Here is a tiny trained network, its code and every weight. The questions are about switching its units off for an input and a class, where a switched-off unit gives its printed mean instead of its output.

import numpy as np


def w(rows, s, z=0):
    codes = np.array(rows[::2]) - 128.0
    scale = np.full(codes.shape[1], s)
    scale[-1] = z or s
    return codes * scale


def norm(h):
    return h / np.sqrt((h * h).mean(-1, keepdims=True) + 1e-5)


def f(y):
    return y / 2 * (1 + np.tanh(0.7978845608 * (y + 0.044715 * y**3)))


def log_softmax(a):
    a = a - a.max(-1, keepdims=True)
    return a - np.log(np.exp(a).sum(-1, keepdims=True))


def net(x, mask):
    res = np.array(x, float).reshape(1, 7) / 4 @ E
    u = 0
    for l in range(2):
        y = f(norm(res) @ A[l][:, :-1].T + A[l][:, -1])
        res = res + np.where(mask[u : u + 3], y, B[l][:, -1]) @ B[l][:, :-1]
        u += 3
    return log_softmax(norm(res)[-1] @ U[:, :-1].T + U[:, -1])


A, B = {}, {}
E = w([
[147,164,158,122],'x0',
[192,2,203,78],'x1',
[98,176,117,90],'x2',
[116,154,124,103],'x3',
[76,66,232,186],'x4',
[155,28,113,201],'x5',
[91,158,104,86],'x6',
],0.0066)
A[0] = w([
[2,91,242,151,18],'L0N0',
[195,86,79,108,4],'L0N1',
[179,126,150,123,188],'L0N2',
],0.0085,0.0014)
B[0] = w([
[252,166,89,76,254],'L0N0',
[115,216,93,66,160],'L0N1',
[69,183,170,51,156],'L0N2',
],0.012,0.0033)
A[1] = w([
[177,243,102,121,171],'L1N0',
[255,124,118,87,36],'L1N1',
[113,58,180,38,246],'L1N2',
],0.0087,0.0013)
B[1] = w([
[114,50,171,123,253],'L1N0',
[203,94,136,200,222],'L1N1',
[107,248,125,241,185],'L1N2',
],0.013,0.0062)
U = w([
[148,145,162,8,253],'0',
[28,206,194,147,3],'1',
],0.012,0.00041)

Each question gives the input, the list of numbers given to net, and the class t.
The units are the neurons (one row each of A and B). Each row of codes is followed by its name. A weight is (code - 128) times the scale printed after its matrix; where a second scale follows, it is the last column's (A, B and U).
mask holds one flag per neuron, layer by layer. A switched-off neuron (its flag False) gives its mean, the last column of its row in B, instead of its output. The means were averaged over made-up inputs and are rounded, as every weight is.
A unit's drop is (log p(t) with every unit on - log p(t) with that unit switched off) / (log p(t) with every unit on - log p(t) with every unit switched off).
The circuit of an input: a set's keep is (log p(t) with only the set's units on - log p(t) with every unit switched off) / (log p(t) with every unit on - log p(t) with every unit switched off). Starting from all 6 units, units are removed one at a time, each time the one whose removal leaves the highest keep (on an exact tie, the one counted first), for as long as the keep stays at least 0.8.
units of the circuit, in order: the units of the circuit, biggest drop first
top k neurons: the k neurons with the biggest drops, biggest first
top k neurons in layer l: the k neurons of layer l with the biggest drops, biggest first
drop when u is switched off: that unit's drop, to one decimal
input [-2,-4,0,6,5,6,1], class 0: units of the circuit, in order	[L0N0]
input [3,7,-6,5,4,-4,-8], class 1: top 2 neurons	[L1N2, L0N2]
input [4,-7,8,7,8,-4,-8], class 0: top 2 neurons in layer 1	[L1N2, L1N0]
input [-8,8,3,5,-4,-8,-4], class 1: units of the circuit, in order	[L1N2, L0N0]
input [2,4,4,2,-2,5,3], class 1: top 2 neurons	[L0N0, L1N2]
input [-6,6,-4,3,-1,-4,1], class 1: top 2 neurons	[L1N2, L0N0]
input [-6,-5,-4,-6,8,4,3], class 0: units of the circuit, in order	[L0N0, L1N2]
input [0,-4,6,3,4,5,-5], class 0: top 2 neurons	[L0N0, L1N2]
input [-7,6,-6,7,4,-3,5], class 1: top 2 neurons in layer 1	[L1N2, L1N0]
input [3,4,-5,7,3,-6,7], class 1: top 2 neurons	[L1N2, L0N1]
input [-8,-5,-7,-8,6,-4,8], class 0: top 2 neurons	[L0N0, L1N2]
input [5,6,-8,-3,-1,4,2], class 1: top 3 neurons	[L1N2, L0N0, L0N2]
input [-3,2,-5,-4,-1,-2,-3], class 1: top 2 neurons	[L0N0, L1N2]
input [7,-4,-8,-2,7,-4,-7], class 0: top neuron in layer 1	[L1N2]
input [-6,-1,4,6,4,-8,0], class 0: top 3 neurons	[L0N0, L1N2, L0N2]
input [-7,1,6,3,6,4,-1], class 0: drop when L0N0 is switched off	3.4
input [-4,7,8,0,-5,0,4], class 1: drop when L0N0 is switched off	0.6
input [-3,8,-7,-3,-7,-6,4], class 1: drop when L0N2 is switched off	0.1
